Here is a tiny trained network, its code and every weight. The questions are about switching its units off for an input and a target symbol, where a switched-off unit gives its printed mean instead of its output.

import numpy as np


def w(rows, s, z=0):
    codes = np.array(rows[::2]) - 128.0
    scale = np.full(codes.shape[1], s)
    scale[-1] = z or s
    return codes * scale


def norm(h):
    return h / np.sqrt((h * h).mean(-1, keepdims=True) + 1e-5)


def f(y):
    return y / 2 * (1 + np.tanh(0.7978845608 * (y + 0.044715 * y**3)))


def softmax(a):
    e = np.exp(a - a.max(-1, keepdims=True))
    return e / e.sum(-1, keepdims=True)


def log_softmax(a):
    a = a - a.max(-1, keepdims=True)
    return a - np.log(np.exp(a).sum(-1, keepdims=True))


def net(x, mask):
    ids = ['Δγζηλμπτω'.index(c) for c in x.split()]
    T = len(ids)
    res = E[ids] + P[:T]
    u = 0
    for l in range(2):
        r = norm(res)
        for j in range(3):
            rows = slice(3 * j, 3 * j + 3)
            q, k, v = (r @ M[l][rows].T for M in (Q, K, V))
            z = softmax(np.where(np.tri(T) > 0, q @ k.T / 3**0.5, -1e9)) @ v
            o = O[l][rows]
            res = res + np.where(mask[u + j], z, o[:, -1]) @ o[:, :-1]
        u += 3
        y = f(norm(res) @ A[l][:, :-1].T + A[l][:, -1])
        res = res + np.where(mask[u : u + 4], y, B[l][:, -1]) @ B[l][:, :-1]
        u += 4
    return log_softmax(norm(res)[-1] @ U[:, :-1].T + U[:, -1])


Q, K, V, O, A, B = {}, {}, {}, {}, {}, {}
E = w([
[105,55,135,67],'Δ',
[125,102,125,116],'γ',
[86,102,184,13],'ζ',
[125,10,100,21],'η',
[146,40,207,134],'λ',
[44,166,173,99],'μ',
[229,204,170,63],'π',
[101,199,58,2],'τ',
[226,123,116,83],'ω',
],0.0073)
P = w([
[169,25,28,165],'0',
[221,40,29,152],'1',
[233,50,30,156],'2',
[212,54,39,174],'3',
[190,53,47,162],'4',
[210,42,44,151],'5',
[210,50,58,147],'6',
[196,39,63,128],'7',
[211,36,65,127],'8',
[220,8,72,94],'9',
[255,6,70,100],'10',
],0.00095)
Q[0] = w([
[125,58,131,124],'L0H1',
[110,136,104,231],'L0H1',
[161,184,89,116],'L0H1',
[160,94,42,78],'L0H2',
[165,117,162,1],'L0H2',
[124,77,140,32],'L0H2',
[174,54,120,123],'L0H3',
[178,81,164,19],'L0H3',
[82,183,138,184],'L0H3',
],0.0067)
K[0] = w([
[26,117,166,150],'L0H1',
[139,129,21,104],'L0H1',
[209,108,101,68],'L0H1',
[96,194,109,214],'L0H2',
[14,213,78,7],'L0H2',
[64,212,101,36],'L0H2',
[48,234,190,189],'L0H3',
[106,82,254,181],'L0H3',
[188,145,68,185],'L0H3',
],0.0056)
V[0] = w([
[182,84,134,194],'L0H1',
[111,81,153,211],'L0H1',
[112,2,136,72],'L0H1',
[228,61,110,192],'L0H2',
[91,94,160,51],'L0H2',
[183,30,222,158],'L0H2',
[147,146,224,157],'L0H3',
[74,192,21,117],'L0H3',
[178,119,18,98],'L0H3',
],0.0051)
O[0] = w([
[133,102,142,13,127],'L0H1',
[246,71,154,95,70],'L0H1',
[154,160,130,53,253],'L0H1',
[180,150,200,100,105],'L0H2',
[85,129,137,167,214],'L0H2',
[184,85,239,221,137],'L0H2',
[231,60,194,79,114],'L0H3',
[160,155,3,229,54],'L0H3',
[61,136,105,175,156],'L0H3',
],0.0041,0.0043)
A[0] = w([
[229,80,132,120,233],'L0N1',
[3,96,128,62,118],'L0N2',
[101,101,196,133,2],'L0N3',
[97,106,230,102,164],'L0N4',
],0.0043,0.0015)
B[0] = w([
[96,93,132,217,255],'L0N1',
[188,133,119,195,239],'L0N2',
[99,134,104,2,113],'L0N3',
[159,18,88,98,223],'L0N4',
],0.0046,0.0022)
Q[1] = w([
[139,155,100,201],'L1H1',
[129,142,136,59],'L1H1',
[166,87,131,100],'L1H1',
[140,153,135,171],'L1H2',
[86,156,93,67],'L1H2',
[135,129,158,210],'L1H2',
[189,114,34,108],'L1H3',
[126,2,101,166],'L1H3',
[142,204,89,45],'L1H3',
],0.0082)
K[1] = w([
[176,148,32,183],'L1H1',
[124,98,184,81],'L1H1',
[127,127,192,83],'L1H1',
[152,137,158,40],'L1H2',
[106,206,79,185],'L1H2',
[148,94,198,49],'L1H2',
[1,179,132,219],'L1H3',
[98,19,56,170],'L1H3',
[59,234,100,45],'L1H3',
],0.006)
V[1] = w([
[170,94,42,181],'L1H1',
[169,107,90,150],'L1H1',
[153,219,74,174],'L1H1',
[77,129,112,254],'L1H2',
[144,47,210,129],'L1H2',
[63,82,120,161],'L1H2',
[235,11,102,137],'L1H3',
[199,139,126,60],'L1H3',
[111,86,196,217],'L1H3',
],0.0044)
O[1] = w([
[160,136,73,155,100],'L1H1',
[131,84,47,191,133],'L1H1',
[132,192,125,130,11],'L1H1',
[169,77,214,94,5],'L1H2',
[138,173,61,144,196],'L1H2',
[68,119,167,195,101],'L1H2',
[112,167,159,211,223],'L1H3',
[29,147,115,151,199],'L1H3',
[254,111,146,239,92],'L1H3',
],0.0034,0.0032)
A[1] = w([
[132,102,135,75,33],'L1N1',
[219,121,221,85,6],'L1N2',
[13,103,92,40,103],'L1N3',
[19,96,253,49,192],'L1N4',
],0.0049,0.0024)
B[1] = w([
[177,14,34,84,122],'L1N1',
[96,82,236,75,132],'L1N2',
[64,201,143,181,233],'L1N3',
[233,198,252,220,253],'L1N4',
],0.003)
U = w([
[84,48,177,195,96],'Δ',
[77,66,101,163,64],'γ',
[38,212,229,225,10],'ζ',
[85,62,87,108,4],'η',
[185,68,254,41,227],'λ',
[210,114,60,74,120],'μ',
[178,237,174,48,79],'π',
[68,209,58,44,180],'τ',
[225,194,48,252,119],'ω',
],0.0071,0.0036)

Each question gives the input, a string of symbols that net reads in full, and the target symbol t.
The units are the heads (3 rows each of Q, K, V and O) and the neurons (one row each of A and B). Each row of codes is followed by its name. A weight is (code - 128) times the scale printed after its matrix; where a second scale follows, it is the last column's (O, A, B and U).
mask holds one flag per unit, layer by layer, with each layer's heads first. A switched-off unit (its flag False) gives its mean, the last column of its rows in O or B, instead of its output. The means were averaged over made-up inputs and are rounded, as every weight is.
A unit's drop is (log p(t) with every unit on - log p(t) with that unit switched off) / (log p(t) with every unit on - log p(t) with every unit switched off).
The circuit of an input: a set's keep is (log p(t) with only the set's units on - log p(t) with every unit switched off) / (log p(t) with every unit on - log p(t) with every unit switched off). Starting from the 12 units with the biggest drops (on a tie, the unit counted first), units are removed one at a time, each time the one whose removal leaves the highest keep (on an exact tie, the one counted first), for as long as the keep stays at least 0.8.
units of the circuit, in order: the units of the circuit, biggest drop first
top k neurons: the k neurons with the biggest drops, biggest first
which heads matter: for each layer, one digit per head in row order, 1 if its drop is at least 0.15 and else 0, layers parted by /
drop when u is switched off: that unit's drop, to one decimal
input Δ ω λ π π, target λ: top 2 neurons	[L1N2 L1N3]
input ω ω λ ω τ ω η, target τ: units of the circuit, in order	[L0H2]
input π λ ω ζ τ ζ ζ ω γ, target τ: which heads matter	010 / 010
input ω ω ω Δ ω ζ η γ ω ω, target ω: which heads matter	011 / 011
input λ τ ω Δ Δ ω ω π, target τ: which heads matter	010 / 011
input λ τ π, target τ: which heads matter	010 / 001
input ω η τ ζ ω γ, target τ: units of the circuit, in order	[L0H2 L0N1]
input ω Δ τ π γ Δ, target τ: which heads matter	010 / 001
input Δ ω τ ω, target τ: which heads matter	000 / 000
input Δ ω γ Δ ω λ π τ ω η, target τ: units of the circuit, in order	[L0H2 L1N3]
input λ γ π ω Δ Δ Δ, target λ: units of the circuit, in order	[L0H1 L1N4]
input η λ π Δ η λ Δ λ Δ, target λ: which heads matter	001 / 000
input ζ Δ ζ λ η Δ ω η π η ω, target λ: top 2 neurons	[L1N2 L0N2]
input λ ω π, target λ: units of the circuit, in order	[L0H3 L1N2]
input λ ω μ μ λ Δ ζ ω μ ζ γ, target ω: units of the circuit, in order	[L1H3]
input ω Δ ω π ω λ π γ, target λ: which heads matter	011 / 000
input ω Δ Δ π ζ, target ζ: drop when L0N1 is switched off	-0.1
input λ π ω ω ω, target λ: drop when L0H2 is switched off	0.2
input τ π ω Δ Δ ω, target τ: drop when L0H2 is switched off	0.6
input ω τ η Δ ω η Δ, target τ: drop when L1H3 is switched off	0.2
